Here is a tiny trained network, its code and every weight. The questions are about switching its units off for an input and a class, where a switched-off unit gives its printed mean instead of its output.

import numpy as np


def w(rows, s, z=0):
    codes = np.array(rows[::2]) - 128.0
    scale = np.full(codes.shape[1], s)
    scale[-1] = z or s
    return codes * scale


def norm(h):
    return h / np.sqrt((h * h).mean(-1, keepdims=True) + 1e-5)


def f(y):
    return np.maximum(y, 0)


def log_softmax(a):
    a = a - a.max(-1, keepdims=True)
    return a - np.log(np.exp(a).sum(-1, keepdims=True))


def net(x, mask):
    res = np.array(x, float).reshape(1, 7) / 4 @ E
    u = 0
    for l in range(2):
        y = f(norm(res) @ A[l][:, :-1].T + A[l][:, -1])
        res = res + np.where(mask[u : u + 4], y, B[l][:, -1]) @ B[l][:, :-1]
        u += 4
    return log_softmax(norm(res)[-1] @ U[:, :-1].T + U[:, -1])


A, B = {}, {}
E = w([
[143,175,212,178,134,86,53,169,156,87,93,9],'x0',
[136,109,157,127,147,2,147,88,100,192,73,240],'x1',
[202,82,97,166,126,75,163,158,82,30,126,92],'x2',
[105,156,129,203,58,170,163,143,101,135,65,90],'x3',
[69,172,79,103,125,46,145,161,162,115,198,142],'x4',
[106,104,191,113,181,89,27,167,155,135,123,137],'x5',
[32,161,203,151,137,95,161,247,77,122,148,170],'x6',
],0.0072)
A[0] = w([
[194,38,187,117,167,143,119,254,25,157,30,117,123],'0.n0',
[247,121,54,203,233,13,98,136,106,129,103,176,65],'0.n1',
[71,182,134,76,93,75,87,191,207,69,137,232,46],'0.n2',
[106,168,16,65,112,63,237,100,204,223,117,84,8],'0.n3',
],0.0051,0.0017)
B[0] = w([
[164,169,83,155,124,128,151,133,63,118,75,135,240],'0.n0',
[171,186,73,144,147,245,52,102,124,124,209,69,253],'0.n1',
[117,87,135,74,126,42,71,63,224,115,154,108,218],'0.n2',
[105,117,72,197,255,51,138,244,41,45,201,173,218],'0.n3',
],0.0081,0.0041)
A[1] = w([
[164,58,185,132,121,136,92,67,240,93,204,127,150],'1.n0',
[169,101,94,136,168,54,111,126,86,112,2,142,196],'1.n1',
[185,108,127,236,61,81,163,218,184,78,129,84,246],'1.n2',
[156,94,19,71,140,153,225,113,127,129,176,132,2],'1.n3',
],0.0066,0.00072)
B[1] = w([
[99,82,168,56,62,47,134,147,208,159,154,116,210],'1.n0',
[117,254,5,136,206,129,183,170,74,134,165,178,204],'1.n1',
[236,174,132,116,25,160,39,140,109,135,90,165,226],'1.n2',
[171,80,89,122,190,169,166,81,91,87,102,127,253],'1.n3',
],0.009,0.006)
U = w([
[196,199,162,163,39,199,76,199,114,85,80,63,252],'0',
[25,139,237,205,117,185,113,139,157,136,122,96,10],'1',
[60,174,180,170,148,103,165,142,86,200,60,189,4],'2',
[125,9,117,81,121,210,178,107,171,118,144,85,17],'3',
[192,133,49,175,208,146,166,136,47,76,135,192,207],'4',
[80,98,152,87,136,6,57,158,254,144,141,144,224],'5',
],0.0089,0.0027)

Each question gives the input, the list of numbers given to net, and the class t.
The units are the neurons (one row each of A and B). Each row of codes is followed by its name. A weight is (code - 128) times the scale printed after its matrix; where a second scale follows, it is the last column's (A, B and U).
mask holds one flag per neuron, layer by layer. A switched-off neuron (its flag False) gives its mean, the last column of its row in B, instead of its output. The means were averaged over made-up inputs and are rounded, as every weight is.
A unit's drop is (log p(t) with every unit on - log p(t) with that unit switched off) / (log p(t) with every unit on - log p(t) with every unit switched off).
The circuit of an input: a set's keep is (log p(t) with only the set's units on - log p(t) with every unit switched off) / (log p(t) with every unit on - log p(t) with every unit switched off). Starting from all 8 units, units are removed one at a time, each time the one whose removal leaves the highest keep (on an exact tie, the one counted first), for as long as the keep stays at least 0.8.
circuit, biggest first: the units of the circuit, biggest drop first
most important unit: the unit with the biggest drop
k most important neurons: the k neurons with the biggest drops, biggest first
k most important neurons of layer l: the k neurons of layer l with the biggest drops, biggest first
drop when u is switched off: that unit's drop, to one decimal
input [2,2,3,-7,-4,1,-1], class 0: 4 most important neurons	[0.n1 0.n3 1.n3 1.n1]
input [2,-5,8,-7,6,-6,3], class 0: circuit, biggest first	[1.n2]
input [-2,-7,-7,-3,4,2,-2], class 5: circuit, biggest first	[1.n0 0.n2]
input [4,8,2,1,-4,7,7], class 4: 2 most important neurons of layer 1	[1.n1 1.n0]
input [-4,1,-3,6,2,6,-1], class 5: 2 most important neurons of layer 0	[0.n2 0.n0]
input [1,2,1,8,6,-1,5], class 0: 2 most important neurons	[1.n2 1.n0]
input [-4,2,-3,-7,5,-4,6], class 5: 4 most important neurons	[0.n2 0.n0 1.n1 0.n1]
input [-2,-4,0,-5,-5,2,-1], class 3: 2 most important neurons of layer 0	[0.n2 0.n3]
input [7,-8,1,-6,0,-1,-7], class 5: 3 most important neurons of layer 0	[0.n0 0.n1 0.n3]
input [7,4,5,-6,-7,8,6], class 4: 2 most important neurons	[0.n0 1.n1]
input [3,0,7,-2,-1,6,-5], class 0: 2 most important neurons of layer 0	[0.n1 0.n3]
input [-5,-6,4,5,3,-2,7], class 0: 2 most important neurons of layer 1	[1.n2 1.n1]
input [-1,0,-3,-6,-6,-3,-5], class 3: 3 most important neurons of layer 0	[0.n0 0.n2 0.n3]
input [0,-2,-6,-1,0,0,4], class 5: most important unit	0.n2
input [-4,5,-8,7,5,4,7], class 5: drop when 0.n1 is switched off	0.0
